In the rows, 128 means zero.
Each row of numbers belongs to one of the nodes below and depends on some of the facts about them. Some rows are named. Which node is each other row?

Named rows:
[122 119 137 112  93 122 123 128  75 134  86 136 124  93 149 115 196 136
 129 107 152  99  97 154 120 114]: vosokle
[111 125 139 114 143 131 122 158  74 151  99 102 119 138  96 106 176 130
  86 129 160 117 110 131 112 106]: zama
[134 129 133 111 124 131 109 142  82 140  91 113 133 116 104 108 192 122
  97 124 139 100 140 131 113  90]: kloro
[114  93 135 153 157 125 138 144  59 120  86  92 113 138  91 132 181 107
  99 128 149  95  90 131  93 125]: brevon
[134 116 153 101 116 131 106 148  70 164  96 104 118 120 114 104 175 136
  74 141 159 118 120 141 110 102]: klusto
[116 127 141 116 134 130 120 160  68 149  99 100 113 139  97 110 181 130
  88 125 156 120 109 125 105 111]: gestal
[112 124 139 114 143 131 121 158  74 152 100 101 118 137  94 106 175 131
  86 130 160 117 110 131 112 107]: tagre
[131 123 146 112  96 120 109 141  72 141  83 110 130  95 107 106 191 138
  98 116 150  84 123 130 109 109]: tragobrim
[ 96 126 143 136 102 116  99 148  86 154 106 117  95 118  83 111 179 151
 105 120 168 112 112 142  86 140]: kuner
[ 81 119 133 133 107 119 118 134  97 149 108 144  94 116 122 116 178 150
 133 112 173 124  87 169 102 141]: stegror
[127  98 140 139 114 113 123 132  65 119  71 103 127  96 100 123 193 119
 104 118 146  68 106 133  98 123]: skestor
[117 126 143 119 135 132 118 158  66 149 103 103 114 140  99 110 180 130
  90 126 156 118 108 126 106 112]: stava
[121 131 176 107 131 149 119 178  78 114  69 141 135 103 104  83 172 152
 127 107 139 103 174 105 104  65]: risek
[111 127 152 112 114 116 115 157  63 156  93 106 117 116  96 101 182 144
  90 115 166 101  87 132 117 127]: distus
[138 123 135 106 136 145 112 140  69 129  91 117 128 115 102 113 200 127
  80 132 131 113 136 131 119  95]: lorus
[113 117 139 105 160 145 127 157  68 144  96 103 119 136  90 111 183 136
  67 137 152 130 110 132 122 108]: mugris
[141 162 139  79 133 125  91 144  57 133  94 142 123 114  74  91 242 112
  89 101 106 119 106 137 143 109]: nasti

Facts:
novisak(plosil, dagutir); novisak(flumul, noge); novisak(benol, rofar); novisak(famol, skuleflo); novisak(delek, safodus); novisak(delek, butrik)
novisak(dibrur, tragobrim); novisak(grudrim, tudom); novisak(pogim, famol); novisak(kabroze, kluskur); novisak(kabroze, biplal); novisak(salo, flerose)
novisak(salo, pirom); novisak(bibre, meplali); novisak(bibre, delek); novisak(drutom, midro); novisak(mugris, rofar); novisak(mugris, benol)
novisak(fidre, skuleflo); novisak(trestun, rimol); novisak(butrik, nepla); novisak(tagre, vufas); novisak(voler, diflon); novisak(groni, gisto)
novisak(zugrom, drutom); novisak(grotrun, kuner); novisak(fuvi, grobu); novisak(megrek, lusudal); novisak(bodrukur, greno); novisak(trezal, zedre)
novisak(veplefen, groni); novisak(safla, zodrel); novisak(safla, fenobre); novisak(fifu, gestal); novisak(tovibrim, skestor); novisak(nagu, fidre)
novisak(laduk, matres); novisak(ploni, rimol); novisak(rimol, ploni); novisak(midro, zugrom); novisak(zama, brikim); novisak(diflon, drobol)
novisak(gestal, nodi); novisak(tatre, fenobre); novisak(lokon, bakle); novisak(gisto, groni); novisak(zamerin, bakle); novisak(zamerin, lokon)
novisak(pabro, kloskidrel); novisak(stegror, klina); novisak(klafil, safla); novisak(dostur, gaskur); novisak(nepla, meplali); novisak(pirom, flerose)
novisak(pirom, stegror); novisak(flerose, vosokle); novisak(noge, liplir); bregozok(skifu, bruro); bregozok(plosil, staron); bregozok(klina, salo)
bregozok(benol, grobu); bregozok(famol, pogim); bregozok(delek, safodus); bregozok(dibrur, rora); bregozok(distus, skifu); bregozok(salo, flerose)
bregozok(bibre, meplali); bregozok(brese, fladretrir); bregozok(drutom, zugrom); bregozok(mugris, rofar); bregozok(fidre, skuleflo); bregozok(sobre, nasti)
bregozok(butrik, delek); bregozok(lesen, dezaklus); bregozok(segreke, ludripun); bregozok(nasti, klusto); bregozok(gaskur, klivuk); bregozok(bakle, segreke)
bregozok(zugrom, midro); bregozok(grotrun, skestor); bregozok(vosokle, briklin); bregozok(bodrukur, kuner); bregozok(tovibrim, grotrun); bregozok(fladretrir, tovibrim)
bregozok(dagutir, plosil); bregozok(nagu, famol); bregozok(grobu, mugris); bregozok(skuleflo, nagu); bregozok(meplali, klaklos); bregozok(rofar, fuvi)
bregozok(diflon, lorus); bregozok(kludin, sobre); bregozok(drobol, diflon); bregozok(lusudal, megrek); bregozok(kuner, greno); bregozok(lokon, zamerin)
bregozok(rora, traflim); bregozok(lorus, voler); bregozok(zagel, butrik); bregozok(zamerin, bakle); bregozok(tragobrim, gaskur); bregozok(traflim, tragobrim)
bregozok(bruro, dranos); bregozok(dostur, dibrur); bregozok(klusto, distus); bregozok(skestor, bodrukur); bregozok(runu, drima); bregozok(briklin, stegror)
bregozok(nepla, bibre); bregozok(pirom, vosokle); bregozok(safodus, nepla); bregozok(flerose, pirom); trado(skeskil, dibrur); trado(skeskil, mudre)
trado(skeskil, groni); trado(delek, brikim); trado(delek, klivuk); trado(delek, stibrur); trado(kabroze, zama); trado(salo, tagre)
trado(bibre, traflim); trado(bibre, lesen); trado(brese, dostur); trado(brese, distus); trado(tida, bruru); trado(tida, vufas)
trado(tida, drima); trado(librik, bakle); trado(sobre, kikapak); trado(sobre, drutom); trado(potek, brevon); trado(potek, kluskur)
trado(nopun, klusto); trado(nasti, groni); trado(nasti, fuvi); trado(nasti, distus); trado(nasti, drutom); trado(voler, nepla)
trado(voler, bruro); trado(voler, drima); trado(vosokle, runu); trado(trivigrer, brevon); trado(trivigrer, benol); trado(megrek, flerose)
trado(troti, nagu); trado(troti, lesen); trado(safla, vufas); trado(safla, ropligan); trado(fifu, brevon); trado(fifu, flerose)
trado(tovibrim, ludripun); trado(tovibrim, zedre); trado(fladretrir, groni); trado(dagutir, groni); trado(grobu, fenobre); trado(grobu, plosil)
trado(kloro, skifu); trado(flotrem, bakle); trado(meplali, gropli); trado(guno, klaklos); trado(lusudal, matres); trado(lusudal, kludin)
trado(zodrel, tatre); trado(zodrel, skifu); trado(zodrel, gaskur); trado(gisto, nodi); trado(risek, staron); trado(greno, desken)
trado(lorus, zugrom); trado(zamerin, plumupek); trado(zamerin, fidre); trado(tragobrim, bodrukur); trado(tragobrim, stibrur); trado(klafil, drutom)
trado(skestor, kluskur); trado(kleplitir, klusto); trado(noge, staron); trado(muva, nodi); trado(muva, rora)

Rows to name:
No name comes twice in this set of rows, the named rows included.
[131 120 133 102 145 143 117 141  75 133  89 115 132 115  97 110 198 127
  77 133 134 113 135 133 125  93] -> tovibrim
[112 128 138 134  94 110  82 130 105 145  99 134 103  99  82 109 191 136
 116 124 151  99 146 154  83 121] -> greno
[120 129 108 103 159 138 130 144  84 132  95 134 137 124 146 120 199 109
 128 126 144 118 118 150 136  80] -> salo
[146 140 124 112 137 137 108 157  63 133  98 106 129 129 112 121 207 110
 102 129 134 108 144 111 106  85] -> grobu
[143 184 126  80 148 108  86 164  49 137  98 139 124 128  71  90 251  89
 112  93 105 111 100 126 144 104] -> fladretrir
[124 135 128 119 132 143 144 144  68 139 115 113 111 173 148 116 182 105
 125 103 140 140  92 132 108  98] -> klina

The same nodes again, as new rows of numbers:
Some nodes and their rows:
[117 126 116 117 127 126 112 120 104 135 135 125 127 146 141 123 122 118
 166 137 137 137 162 141 138 133 103 113 124 143 134 135 140 117 117 123]: veplefen
[106 110 109 110 134 118 113 133 101 142 146 130  84 139 144 137 120 136
 167 149 136 142 148 150 117 126 103 131 108 147 126 132 124 121 128 147]: diflon
[111 109 118  99 145 138 109 136 114 127 139 131 125 142 144 119 129 123
 165 137 138 135 140 137 134 135 114 111 126 127 137 140 146 120 128 133]: nodi
[116 121 118 115 131 128 112 122 106 133 137 128 127 146 140 123 123 116
 166 138 137 134 159 139 136 134 108 114 125 141 133 135 141 118 120 125]: zama
[118 107 141 104 120 121 182 129 140 124 138 158 160 135  86 114  96  96
 138 129 139 143  68 119 173 131 178 112 194 124 166  91 134 158 107 111]: vosokle
[104 105 140 158 152 111 169 107 154 137 161 149 126 163  77 133 124 105
 105 152 112 141  83 125 153 115 143 128 148 106 131  97 129  93 118 112]: safla
[101 113 146 170 125 107 174 103 149 141 168 154 134 149  85 140 116 106
  97 154 110 157  86 126 160 114 135 134 140 104 143  89 142  92 103 118]: klafil
[116 123 117 114 127 127 111 122 106 133 136 128 127 145 142 123 121 118
 167 139 138 138 161 140 136 131 106 113 124 142 136 136 141 119 117 125]: grudrim
[119 114 129 149 115 127 171 114 121 149 151 139 133 144  90 134 120 108
 109 140 117 138  77 139 166 132 153 115 167 146 135 115 134 100 126 129]: kabroze
[116  93 114 129 125 159  97 130  82 129 144 129 111 165 146 134  83 120
 157 170 129 148 185 127 129 131 143 107 134 142 125 120 163 108 125 119]: nagu
[112 117 119 108 130 129 109 129 111 130 137 129 125 143 144 125 120 121
 165 137 140 137 155 139 131 130 109 114 122 135 139 140 144 120 118 124]: stava
[143 122 127 138 113  97 167 132 139 141 126 102 113 157  70 170  88 117
 106 136 118 132  67 150 127  82 176  98 199 164 149 163  97 101 115  81]: potek
[129 118 138 121 148 133 112 145  96 107 131 156 171 150 136 118  75 110
 186 139 151 135 186 129 144 128 134 111 174 132 122 129 182 122 102 115]: pogim
[104 121 115 107  92 147  87 142 122 146 158 120  98 148 117 141 133 147
 176 138 133 137 154 157 136 138 103 135  91 134 127 157 108 105 123 139]: lokon
[161  92 117 126 118 150 220 105 128 100 173 168 110 162 122 155 167 121
 116 150 143 134  76 131 192 151 162 106 185 114 141 100 110  73 124 148]: flotrem
[112  98 124 140 121 145 159 110 112 149 156 123 110 148 103 136 112 109
  87 152 106 159  75 128 158 118 169 100 159 135 146 104 133 104 137 124]: lorus
[136 119 128 138 113 104 166 128 137 142 132 110 115 154  76 162  94 117
 107 139 119 134  69 147 134  92 172 101 190 158 149 154 106 100 117  91]: trivigrer

Which node is each row?
No name comes twice in this set of rows, the named rows included.
[125  93 137 143 146 122 158 113 172 121 130 187 192 111 133 115 105  94
  65 111 149  90  64 118 157 143 163  93 179 145 173 142 153  92 113  96] -> meplali
[129 114 148 123 129 133 180 108 109 148 155 116 145 152  92 117 127  96
 108 153 125 140  74 131 166 117 159 115 182 146 137 106 168 104 115 121] -> voler
[132 124 138  86 172 133 104 107 119 117 150 158 175 123 155  97  99 112
 135 102 169 122 168 127 142 110 121 112 151 151 139 132 143 126 104 104] -> nepla
[116 115 117 125 143 109 118 137 139 103  96 155 180 127 171 115 122  97
 164 123 149 108 142 128 135 153 102  82 145 122 168 161 181 119 110 101] -> kuner
[146 130 125 145 109  95 171 123 131 147 125 100 114 160  67 168  93 115
 107 136 117 132  72 153 131  83 172  95 198 169 145 163  96  98 116  82] -> fifu
[ 96  97 111 106 155 160  99 114  95 141 146 120 112 152 146 100 129 111
 145 148 123 146 150 124 139 140 126 103 114 129 129 108 152 125 146 133] -> staron
[124 143 134 109 142 116 121 123 100 116 132 139 170 131 147 112 107 107
 172 120 148 151 167 135 152 117 104 107 154 129 142 127 167 134  98 118] -> fuvi
[121 137 136 103 143 119 118 130 105 112 134 142 168 126 149 112 105 109
 168 119 148 153 158 133 150 116 107 110 152 122 147 128 170 135  98 118] -> distus
[107 112 107 118 131 117 116 123  99 146 148 133  86 144 141 135 120 132
 167 148 136 140 156 148 119 130 103 134 109 153 121 127 120 119 127 146] -> plosil
[101 116 117 101  97 150  84 150 126 142 158 123  96 144 121 143 132 151
 176 137 132 138 145 155 134 137 106 137  91 129 132 161 111 106 124 140] -> drobol

Now the same nodes, written a new way:
Known rows:
[118 121 152 125  85  72 111 168  93 132 103 116  97 146 176  99 158 105
 149 137 104 140 136 121 116 127 186 131 131 142  87 144]: kabroze
[130 110 156 135  82  83 117 159  88 132 114 113 121 136 164 126 152 119
 115 123 112 159 129 117 109 130 186 129 139 162  92 152]: zama
[149 172 143 135  68  90 104 137  95 128  99  94  97 108 161 124 173 144
 122 137  98 184 115 129 129 114 170 123 123 148  87 155]: stegror
[125  71 182 118  96  97 128 193  92 147 107 132 112 138 165 104 151 119
 147 128 106 129 140 122 106 155 175 137 152 170  75 143]: skuleflo
[119 111 161 123  95  79 119 179  98 136 101 129  84 123 175  75 160  98
 148 137  97 137 139 151 134 129 171 129 127 137  88 147]: muva
[154  85 153 126  84  63 113 156  92 128 105 132 102 181 199  98 151 123
 112 134 125 158 107 112  76 111 204 168 124 116  75 146]: ploni
[114 140 171 128  84  46  96 139 101 120  71 102  60 180 130 132 144 110
 127 130  99  97 153 131 139 132 215 115 119 137  77 100]: fifu
[105  61 169 119  99  58 111 176  87 132 114 118 121 171 170 105 145  85
 146 129 117 127 160 120  88 147 208 131 154 162 116 135]: lokon
[148  67 152 103  94  84 121 206 104 147 125  83 158 140 155 140 151 105
 107 133 128 200 125 139 149 147 148 158 112 184  29 176]: stibrur
[117 124 148 124  83  70 112 171  91 134 106 116  97 148 172  96 158 103
 150 139 104 142 137 123 113 128 189 126 131 142  89 145]: noge
[123 107 163 124  96  82 120 176  97 134 102 127  91 122 171  84 159 102
 139 133  99 142 138 147 132 132 170 130 129 145  88 150]: nopun
[124 108 163 125  94  82 118 173  97 134 104 126  93 120 171  85 159 104
 138 133  98 143 138 148 133 132 171 130 130 142  87 150]: risek
[111 133 154 140  79  59  93 164 104 127  88 132 136 134 181  92 169 127
 164 122 105 139 149  83 137 119 214 162 127 138 124 147]: klafil
[125 105 161 128  86  76 112 159  90 131 104 113 108 145 171 113 154 111
 133 132 109 150 136 118 106 137 187 135 142 155  98 147]: grotrun
[137 109 169 157  87  85 105 153 107 126  93 137 161  95 169 118 166 152
 116 100 108 170 139  99 145 126 188 169 142 166 146 162]: distus
[117 102 149 155  78  79 124 129  89 133  89 106 120 148 169 134 145  91
 121 125 110 181 116  92  99 136 195 143 145 161 106 165]: zugrom
[118  78 170 126 102  80 132 153  85 120 120 113 114  95 178 138 172 119
 101 104 100 161 116 164 101 132 197 164 134 183  56 158]: ropligan

Which node is each row?
No name comes twice in this set of rows, the named rows included.
[141 107 189 146  92  75 115 128 100 118  83 104  94 144 105 171 134 135
  57  99 109 125 142 136 150 141 192 111 134 172  87 115] -> brevon
[127 114 156 128  83  76 109 156  91 131 105 108 109 139 168 115 157 115
 134 133 108 154 135 122 109 132 186 130 140 154 101 145] -> mugris
[155 168 148 134  65 103 111 145  94 135  95 103  98 112 163 127 170 155
 128 141  98 176 107 112 122 120 167 130 128 154  68 158] -> pogim
[129  93 171 127  97  82 119 170  96 133 105 121 107 122 166 102 157 108
 125 125 104 151 140 145 124 137 173 135 139 159 101 149] -> safodus
[100  81 177 129 103  56 100 183 107 129  88 149 127 138 187  68 161 100
 174 122 103 119 168 117 137 138 209 170 140 142 143 140] -> sobre
[146 184 159 138  70  75  96 120 102 120  67  93  61 138 136 140 160 144
 115 138  91 143 124 135 150 120 186 120 114 138  75 122] -> megrek
[119  95 161 125  89  73 111 162  89 133 106 113 111 152 171 110 153 104
 138 132 111 144 142 117 101 137 193 133 143 157 103 141] -> diflon
[128 109 179 135  88  57 102 132  93 118  95  91 104 168 115 164 137 123
  88 109 116 128 155 128 117 142 208 102 145 172 113 109] -> flerose
[141 109 161 134  79 102 122 164  85 141 113 119 117 134 165 119 151 130
 125 131 110 158 125 103  92 135 173 118 156 164 101 152] -> nagu
[139 106 184 142  92  78 116 140  99 122  88 108  97 138 118 156 139 129
  73 103 108 131 142 136 143 140 187 116 135 167  88 123] -> kluskur
[112  71 186 128  98  49 106 144  91 121  93 104 105 192 126 153 128  97
 106 112 119 103 167 116 103 154 220 114 153 170 114 103] -> benol
[122  37 181 132 108  90 131 180  85 137 124 137 127 137 167 101 138  93
 111 114 118 141 152 129  93 151 174 119 170 173 134 149] -> lesen
[141 118 166 136  89  98 132 122  85 111 113  95 105  55 182 168 191 154
  78 102  90 200  86 177 103 120 188 175 128 190  36 171] -> drima

The same nodes again, as new rows of numbers:
Named rows:
[158 105 111 142 135 188 121 132  99 117  84 116 141 181 126 121 106 120
 110 110 113 120 153 122 141 132 145 128 125 111]: ploni
[166 110  81 123 100 168 113 133 116 100  96 129 144 153 158 135  98 119
 130 126 135 156 168  99  88 166 112 103 129  92]: drima
[160 122  89 125 138 176 101 140  95 119  91 138 155 162 151 155 102 116
  76 138 137 104 119  91 116 106 124 106 107 112]: zugrom
[186  62 127 133 162 150 167 132 105 167 109  89 139 245 103 135 123 106
 128  89  79  83 179 112 154 151 175 117 119  88]: dranos
[164 113  99 129 138 169 116 136  99 127  99 138 157 182 141 154 102 116
  86 127 129  97 124  94 123 103 129 122 108 105]: midro
[157  60 154 137 148 139 136 135  54 152 119 106 127 197 112 107 121  82
 119 115 103 101 166 130 143 136 150  99 105  91]: bodrukur
[157 104 110 142 136 188 124 136  99 117  91 113 145 180 124 123 104 123
 106 114 118 120 151 117 144 137 146 126 126 111]: stava
[164 106 116 137 134 191 117 121 107 112 100 120 152 163 116 133 101 127
 125 116 117 119 143 110 140 117 144 135 131 115]: lorus
[153 114 120 141 125 202 118 123 112  95 104 119 162 151 118 136 100 142
 117 113 122 129 132 106 146 108 138 136 133 115]: grobu
[132 150  80 109 120 187 124 138  54 130 101  89 132 150 123 142 132 145
 102 118 117 113 212  59 161 128 147 101 127 109]: flerose
[154 104 114 143 130 186 126 137  98 113  89 113 146 185 126 127 107 130
 106 107 114 118 150 118 145 134 144 121 129 106]: rimol
[165  91 106 136 151 183 119 135  94 129  91 105 134 175 137 133 118 121
 110 122 104 111 157 105 136 147 143 100 121 104]: klusto
[156 112 108 143 137 186 122 129  97 121  84 116 138 180 125 118 103 111
 110 116 119 119 147 118 146 136 142 131 126 114]: pabro
[179 116 117 133 127 218 102 120 115 108  97 106 164 189 112 139 106 118
 106  96 119 113 128 126 176 139 153 147 134  84]: troti
[171  81 129 145 160 189 113 106 123 124 106 124 159 194 124 126 117 141
  86 138 100 149 187  87 160 130 139 124 108 102]: safodus
[127 132  93 140 129 193 133 115 110  93  97 153 147 114  97 142 108 159
 100 123  91 146 113 114 126 122 122 155 107 103]: dagutir
[159 109 108 141 137 187 121 127  96 125  83 113 137 181 126 118 103 107
 114 117 118 117 148 123 141 143 145 131 128 115]: trestun

Name these rows:
No name comes twice in this set of rows, the named rows included.
[173 111 103 128  88 164 145 129 138 102 117 131 162 196 114 122  84 120
 135 103 147 147 169 118 111 150 139 151 140 100] -> tida
[138 117 104 148 136 174 154 116 113 117 104 141 145 169  79 127 106 136
  97 105  93 128 129 132 145 137 147 171 110 101] -> skeskil
[166  93  92 131 101 159 135 140 119 107  97 117 146 184 158 129 104 130
 115 108 125 149 179 111 100 170 127  99 128  86] -> vufas
[144 120 112 144 125 212  97 122  96  90  85 124 140 120 129 121 105 138
 129 125 120 143 139 109 136 127 126 125 134 117] -> lokon
[211  86 134 135 171 200 104  81 133 161 109 109 171 234  94 132 114  88
  98 123 100 119 174  97 197 152 161 155 114  82] -> bibre
[148  63 108 162 147 205 150 167 131 116 123 126 144 171 100 142  51 170
 104 116 133 108 162 121 137 119 177 136 131 186] -> zodrel
[139  77 151 147 124 159 120 146  52 108 115 115 142 168 131 104 114 116
  92 115 119 131 152 133 144 119 138  89 105  94] -> brikim
[161 129 100 101 158 176 135 129  80 155 128  99 141 161  97 130 106 125
 108 108 126 113 176 100 162 141 148 114 151 105] -> pirom
[151  67 175 140 133 149 143 133  69 121 140 117 155 189  95 110 110 113
 119 102 114 114 152 125 155  99 153 122 109  89] -> tragobrim
[169  81 110 136 156 177 129 136  95 136  98 100 138 195 130 133 117 119
 113 113  95 104 162 110 143 147 151 104 123  98] -> ludripun
[152  61 102 154 122 213 119 159  93 108 115 117 142 166 130 162  80 147
  82 113 119 108 167 117 145 163 166 101  99 127] -> fenobre
[132 134  95 142 129 195 124 110 111  96  99 151 147 119  94 137 102 142
 107 126 102 140 115 115 133 122 123 164 111 110] -> brese
[179  95 108 132 147 213 100 119  99 124  93  96 148 180 132 151 119 111
 107 106 101 101 138 111 159 157 147 108 122  76] -> traflim
[171  62 113 145 189 159 166 156 115 150  95  98 128 211 134 125 108 155
 121 113  85  97 172 105 128 123 159  87 138 139] -> gaskur

